Below is a small trained network, with its code and all its weights. Each question gives an input and a target symbol and asks what happens when units are switched off, that is, made to give their printed mean instead of their output.

import numpy as np


def w(rows, s, z=0):
    codes = np.array(rows[::2]) - 128.0
    scale = np.full(codes.shape[1], s)
    scale[-1] = z or s
    return codes * scale


def softmax(a):
    e = np.exp(a - a.max(-1, keepdims=True))
    return e / e.sum(-1, keepdims=True)


def log_softmax(a):
    a = a - a.max(-1, keepdims=True)
    return a - np.log(np.exp(a).sum(-1, keepdims=True))


def net(x, mask):
    ids = ['ΠΣαβδεζηλξτφω'.index(c) for c in x.split()]
    T = len(ids)
    res = E[ids] + P[:T]
    u = 0
    for l in range(3):
        r = res
        for j in range(3):
            rows = slice(2 * j, 2 * j + 2)
            q, k, v = (r @ M[l][rows].T for M in (Q, K, V))
            z = softmax(np.where(np.tri(T) > 0, q @ k.T / 2**0.5, -1e9)) @ v
            o = O[l][rows]
            res = res + np.where(mask[u + j], z, o[:, -1]) @ o[:, :-1]
        u += 3
    return log_softmax(res[-1] @ U[:, :-1].T + U[:, -1])


Q, K, V, O = {}, {}, {}, {}
E = w([
[164,97,132,209,150,255],'Π',
[186,126,65,85,97,227],'Σ',
[108,120,145,89,115,184],'α',
[82,134,172,167,159,172],'β',
[70,152,40,149,163,199],'δ',
[44,122,145,141,200,180],'ε',
[76,58,139,159,137,149],'ζ',
[87,64,99,117,181,92],'η',
[100,159,128,47,177,40],'λ',
[86,176,210,193,134,74],'ξ',
[147,96,208,86,95,54],'τ',
[128,129,109,185,99,65],'φ',
[121,222,40,213,32,166],'ω',
],0.02)
P = w([
[247,118,181,135,166,139],'0',
[195,124,152,143,146,129],'1',
[167,122,140,140,130,113],'2',
[119,132,124,138,121,107],'3',
[94,126,110,138,103,86],'4',
[70,136,99,134,93,83],'5',
[39,133,93,131,75,69],'6',
],0.013)
Q[0] = w([
[229,178,93,68,85,117],'L0H0',
[172,96,16,159,94,213],'L0H0',
[204,66,175,100,60,87],'L0H1',
[163,160,23,146,51,86],'L0H1',
[240,85,162,102,84,110],'L0H2',
[189,250,7,130,38,191],'L0H2',
],0.012)
K[0] = w([
[169,157,190,124,211,166],'L0H0',
[221,156,84,136,137,215],'L0H0',
[235,112,175,61,58,99],'L0H1',
[86,91,107,44,22,148],'L0H1',
[243,144,143,141,193,153],'L0H2',
[178,93,131,136,235,253],'L0H2',
],0.012)
V[0] = w([
[193,190,44,154,191,57],'L0H0',
[88,243,170,129,104,231],'L0H0',
[55,137,187,35,23,203],'L0H1',
[183,174,86,144,121,138],'L0H1',
[251,254,107,162,149,40],'L0H2',
[33,199,131,49,140,198],'L0H2',
],0.0061)
O[0] = w([
[76,98,91,77,138,91,147],'L0H0',
[168,205,163,115,206,52,92],'L0H0',
[240,71,137,109,42,104,13],'L0H1',
[113,175,124,93,105,159,118],'L0H1',
[15,133,147,3,64,177,136],'L0H2',
[187,127,107,123,220,64,4],'L0H2',
],0.0069,0.002)
Q[1] = w([
[214,139,136,122,171,108],'L1H0',
[126,73,135,171,174,168],'L1H0',
[110,78,158,216,192,148],'L1H1',
[45,83,91,77,148,149],'L1H1',
[104,102,168,118,147,111],'L1H2',
[81,123,200,254,126,178],'L1H2',
],0.013)
K[1] = w([
[123,142,91,133,115,212],'L1H0',
[118,141,58,119,79,101],'L1H0',
[45,140,136,247,169,115],'L1H1',
[85,160,36,132,87,38],'L1H1',
[84,102,137,126,140,113],'L1H2',
[64,93,185,234,134,161],'L1H2',
],0.013)
V[1] = w([
[117,252,101,157,101,101],'L1H0',
[112,149,105,91,156,72],'L1H0',
[186,249,120,135,35,118],'L1H1',
[209,95,174,102,106,45],'L1H1',
[135,128,181,139,236,242],'L1H2',
[40,178,119,130,129,154],'L1H2',
],0.004)
O[1] = w([
[178,115,124,191,114,175,119],'L1H0',
[210,106,73,109,123,128,102],'L1H0',
[149,146,78,2,61,79,83],'L1H1',
[214,112,91,114,87,137,47],'L1H1',
[187,110,56,160,215,29,255],'L1H2',
[105,102,160,157,128,107,196],'L1H2',
],0.0046,0.0038)
Q[2] = w([
[146,124,181,54,110,117],'L2H0',
[158,124,142,115,224,148],'L2H0',
[183,253,117,139,89,128],'L2H1',
[128,157,99,179,129,169],'L2H1',
[222,146,114,110,116,171],'L2H2',
[93,105,146,85,91,163],'L2H2',
],0.016)
K[2] = w([
[147,218,149,112,168,218],'L2H0',
[90,76,94,137,166,149],'L2H0',
[144,148,122,119,149,247],'L2H1',
[118,114,75,178,115,139],'L2H1',
[178,141,129,114,148,228],'L2H2',
[157,107,162,105,80,85],'L2H2',
],0.015)
V[2] = w([
[165,179,193,155,89,76],'L2H0',
[147,168,140,115,161,116],'L2H0',
[103,170,172,70,192,94],'L2H1',
[99,117,24,149,143,205],'L2H1',
[95,254,169,193,105,100],'L2H2',
[119,95,79,174,105,152],'L2H2',
],0.0083)
O[2] = w([
[123,187,176,105,154,172,111],'L2H0',
[123,162,113,123,114,78,88],'L2H0',
[130,125,58,180,59,22,161],'L2H1',
[170,38,115,46,184,150,167],'L2H1',
[212,208,128,59,184,253,252],'L2H2',
[101,90,163,108,225,137,147],'L2H2',
],0.0074,0.0031)
U = w([
[104,147,40,46,213,108,83],'Π',
[197,73,118,34,87,123,237],'Σ',
[195,110,254,121,81,53,252],'α',
[138,215,245,88,179,72,164],'β',
[129,136,159,96,148,89,164],'δ',
[146,172,157,183,190,21,100],'ε',
[180,82,210,183,146,185,141],'ζ',
[88,52,158,109,158,92,66],'η',
[112,127,52,200,86,125,74],'λ',
[131,198,12,182,70,209,95],'ξ',
[41,159,150,193,126,141,31],'τ',
[40,112,141,53,132,181,84],'φ',
[53,172,137,31,163,33,171],'ω',
],0.0067,0.0049)

Each question gives the input, a string of symbols that net reads in full, and the target symbol t.
The units are the heads (2 rows each of Q, K, V and O). Each row of codes is followed by its name. A weight is (code - 128) times the scale printed after its matrix; where a second scale follows, it is the last column's (O and U).
mask holds one flag per head, layer by layer. A switched-off head (its flag False) gives its mean, the last column of its rows in O, instead of its output. The means were averaged over made-up inputs and are rounded, as every weight is.
A unit's drop is (log p(t) with every unit on - log p(t) with that unit switched off) / (log p(t) with every unit on - log p(t) with every unit switched off).
The circuit of an input: a set's keep is (log p(t) with only the set's units on - log p(t) with every unit switched off) / (log p(t) with every unit on - log p(t) with every unit switched off). Starting from all 9 units, units are removed one at a time, each time the one whose removal leaves the highest keep (on an exact tie, the one counted first), for as long as the keep stays at least 0.8.
units of the circuit, in order: the units of the circuit, biggest drop first
most important unit: the unit with the biggest drop
which heads matter: for each layer, one digit per head in row order, 1 if its drop is at least 0.15 and else 0, layers parted by /
input ξ Σ ζ, target ξ: which heads matter : 000 / 000 / 011
input ξ η ε τ η ζ η, target η: most important unit : L0H2
input ξ η ζ ζ ω δ β, target ω: units of the circuit, in order : [L1H1, L0H0]
input ξ β φ η, target φ: units of the circuit, in order : [L0H2, L0H0]
input τ ξ ζ, target τ: units of the circuit, in order : [L0H2, L2H1]
input ε Π β ζ τ η ε, target τ: units of the circuit, in order : [L2H1, L1H1]
input ε ξ ε ξ δ η, target ξ: which heads matter : 100 / 000 / 011
input φ α Σ λ φ ε, target φ: units of the circuit, in order : [L0H0, L0H2]
input α τ η, target τ: units of the circuit, in order : [L2H1, L0H2, L1H1]
input τ ε τ ε ξ ζ, target ξ: units of the circuit, in order : [L2H2, L2H1]
input τ ξ ε Σ λ ζ, target λ: which heads matter : 001 / 000 / 011
input δ ζ ζ ε, target ζ: which heads matter : 101 / 000 / 010
input β ε λ β, target λ: units of the circuit, in order : [L2H1, L2H2, L0H0]
input λ α ω ε, target ω: which heads matter : 101 / 010 / 000
input φ λ β ε η Π, target ζ: most important unit : L2H1
input ε β φ δ, target Π: units of the circuit, in order : [L2H1, L0H2]
input ζ φ β, target φ: units of the circuit, in order : [L0H2, L0H0]
input β ω Π δ τ Π β, target τ: units of the circuit, in order : [L2H1, L0H0, L2H2, L0H1]
input α ε β, target ε: which heads matter : 101 / 001 / 010
input β δ ω τ ε, target ω: most important unit : L1H1
input β λ δ ε ξ, target β: which heads matter : 100 / 000 / 101
input η Σ ε, target η: which heads matter : 110 / 000 / 111
